Here is a tiny trained network, its code and every weight. The questions are about switching its units off for an input and a target symbol, where a switched-off unit gives its printed mean instead of its output.

import numpy as np


def w(rows, s, z=0):
    codes = np.array(rows[::2]) - 128.0
    scale = np.full(codes.shape[1], s)
    scale[-1] = z or s
    return codes * scale


def f(y):
    return np.maximum(y, 0)


def softmax(a):
    e = np.exp(a - a.max(-1, keepdims=True))
    return e / e.sum(-1, keepdims=True)


def log_softmax(a):
    a = a - a.max(-1, keepdims=True)
    return a - np.log(np.exp(a).sum(-1, keepdims=True))


def net(x, mask):
    ids = ['ΘΛΞΠΦΨΩαβεζημτ'.index(c) for c in x.split()]
    T = len(ids)
    res = E[ids] + P[:T]
    r = res
    for j in range(2):
        rows = slice(3 * j, 3 * j + 3)
        q, k, v = (r @ M[0][rows].T for M in (Q, K, V))
        z = softmax(np.where(np.tri(T) > 0, q @ k.T / 3**0.5, -1e9)) @ v
        o = O[0][rows]
        res = res + np.where(mask[j], z, o[:, -1]) @ o[:, :-1]
    y = f(res @ A[0][:, :-1].T + A[0][:, -1])
    res = res + np.where(mask[2:14], y, B[0][:, -1]) @ B[0][:, :-1]
    return log_softmax(res[-1] @ U[:, :-1].T + U[:, -1])


Q, K, V, O, A, B = {}, {}, {}, {}, {}, {}
E = w([
[196,128,214,143],'Θ',
[201,155,101,158],'Λ',
[82,176,161,116],'Ξ',
[49,110,104,63],'Π',
[106,150,113,104],'Φ',
[121,207,197,95],'Ψ',
[151,151,109,37],'Ω',
[104,117,98,122],'α',
[112,93,111,102],'β',
[92,5,126,147],'ε',
[84,89,143,59],'ζ',
[166,94,82,124],'η',
[134,166,100,73],'μ',
[80,127,151,149],'τ',
],0.023)
P = w([
[3,170,74,94],'0',
[136,93,97,118],'1',
[133,94,107,121],'2',
[129,96,108,118],'3',
[128,98,107,122],'4',
[125,102,107,120],'5',
[106,92,111,124],'6',
],0.015)
Q[0] = w([
[70,123,95,10],'h0',
[137,135,108,192],'h0',
[48,124,85,64],'h0',
[71,149,221,87],'h1',
[183,136,185,141],'h1',
[157,147,165,244],'h1',
],0.013)
K[0] = w([
[120,239,43,41],'h0',
[153,78,155,158],'h0',
[10,180,63,161],'h0',
[57,199,249,157],'h1',
[203,124,146,5],'h1',
[194,64,177,123],'h1',
],0.012)
V[0] = w([
[87,30,102,191],'h0',
[166,41,70,129],'h0',
[110,114,8,171],'h0',
[180,182,176,113],'h1',
[205,54,167,67],'h1',
[59,117,185,102],'h1',
],0.012)
O[0] = w([
[251,129,136,133,114],'h0',
[190,120,147,46,76],'h0',
[186,196,132,88,184],'h0',
[64,122,184,165,22],'h1',
[89,51,153,95,31],'h1',
[168,99,70,190,252],'h1',
],0.015,0.013)
A[0] = w([
[90,188,170,201,79],'n0',
[142,98,160,63,137],'n1',
[39,164,109,124,142],'n2',
[111,123,19,5,64],'n3',
[160,170,195,158,38],'n4',
[154,120,130,30,188],'n5',
[150,159,244,209,157],'n6',
[143,93,119,116,7],'n7',
[133,226,189,129,120],'n8',
[226,63,59,165,133],'n9',
[59,113,176,188,119],'n10',
[113,71,79,122,114],'n11',
],0.012,0.011)
B[0] = w([
[158,61,100,24,149],'n0',
[37,200,48,99,139],'n1',
[101,197,161,155,166],'n2',
[171,75,253,126,213],'n3',
[147,147,133,124,129],'n4',
[76,115,104,54,163],'n5',
[190,201,169,113,136],'n6',
[134,40,43,162,131],'n7',
[91,185,93,26,138],'n8',
[69,116,139,177,253],'n9',
[254,118,134,110,155],'n10',
[44,100,78,55,155],'n11',
],0.0095,0.043)
U = w([
[111,81,121,108,200],'Θ',
[142,152,162,125,69],'Λ',
[98,130,30,171,174],'Ξ',
[229,105,191,254,29],'Π',
[159,196,81,162,240],'Φ',
[129,111,26,96,114],'Ψ',
[32,135,172,190,126],'Ω',
[222,166,146,135,231],'α',
[228,83,210,150,197],'β',
[144,36,164,136,2],'ε',
[95,13,89,193,23],'ζ',
[173,111,139,97,21],'η',
[105,176,117,157,121],'μ',
[145,144,78,199,130],'τ',
],0.01,0.0045)

Each question gives the input, a string of symbols that net reads in full, and the target symbol t.
The units are the heads (3 rows each of Q, K, V and O) and the neurons (one row each of A and B). Each row of codes is followed by its name. A weight is (code - 128) times the scale printed after its matrix; where a second scale follows, it is the last column's (O, A, B and U).
mask holds one flag per unit, heads first, then neurons. A switched-off unit (its flag False) gives its mean, the last column of its rows in O or B, instead of its output. The means were averaged over made-up inputs and are rounded, as every weight is.
A unit's drop is (log p(t) with every unit on - log p(t) with that unit switched off) / (log p(t) with every unit on - log p(t) with every unit switched off).
The circuit of an input: a set's keep is (log p(t) with only the set's units on - log p(t) with every unit switched off) / (log p(t) with every unit on - log p(t) with every unit switched off). Starting from the 12 units with the biggest drops (on a tie, the unit counted first), units are removed one at a time, each time the one whose removal leaves the highest keep (on an exact tie, the one counted first), for as long as the keep stays at least 0.8.
circuit, biggest first: the units of the circuit, biggest drop first
unit that matters most: the unit with the biggest drop
top k neurons: the k neurons with the biggest drops, biggest first
heads that matter: for each layer, one digit per head in row order, 1 if its drop is at least 0.15 and else 0, layers parted by /
input β Ω ζ Ω, target β: unit that matters most -> n3
input α ε Π α, target α: top 2 neurons -> [n11 n8]
input Ξ Ω Θ ζ, target Ξ: heads that matter -> 10
input Π Ψ ζ, target Π: heads that matter -> 11
input Ω Π Π Π, target Ω: heads that matter -> 10
input η Φ ε Ξ Ω, target η: heads that matter -> 11
input ζ Ω Π, target ζ: heads that matter -> 01
input ε ε ε η ζ η, target Θ: top 4 neurons -> [n1 n3 n5 n9]
input Π ε α Π α, target Π: circuit, biggest first -> [h0 n5]
input ζ τ Ω Ω β Ω α, target ζ: circuit, biggest first -> [n2 h0 n10]
input Φ β Π Π Ω ζ Π, target Φ: circuit, biggest first -> [h1 n9 h0]
input Π Θ η α μ, target Π: heads that matter -> 01
input β Π μ ζ Π β ζ, target β: heads that matter -> 11
input η β Ω η Π α, target η: heads that matter -> 11
input η Ω ζ Π ζ, target η: top 4 neurons -> [n3 n5 n11 n9]
input ε Π η Λ, target Ψ: unit that matters most -> n1
input Π Ω Π ε Ξ, target Φ: heads that matter -> 10
input Ω Π Ξ β Ω Λ Λ, target Ψ: heads that matter -> 11
input Ψ Ξ β η, target Θ: heads that matter -> 01
input Ξ Π Ξ Ω β α, target Ξ: heads that matter -> 10
input Ψ Π ε α β, target Ψ: unit that matters most -> n10
input Π Π Ω τ Ω Φ, target Π: circuit, biggest first -> [n11 n5]
input ζ Ω ζ Π μ, target ζ: circuit, biggest first -> [h1 n2 n9 h0]
input τ η ζ Π Ω Ξ Ω, target τ: heads that matter -> 11
input β Π ζ Ψ, target α: heads that matter -> 01
input α Π β Ω Π, target α: heads that matter -> 11
input ζ Π Π τ, target Ξ: circuit, biggest first -> [n3]
input Π Π Π Ψ, target α: top 2 neurons -> [n6 n9]
input Ω ε Π Ω ζ Π Π, target Ω: top 2 neurons -> [n2 n0]
input Ξ Φ α Π Ω Π, target Ξ: top 3 neurons -> [n3 n0 n2]
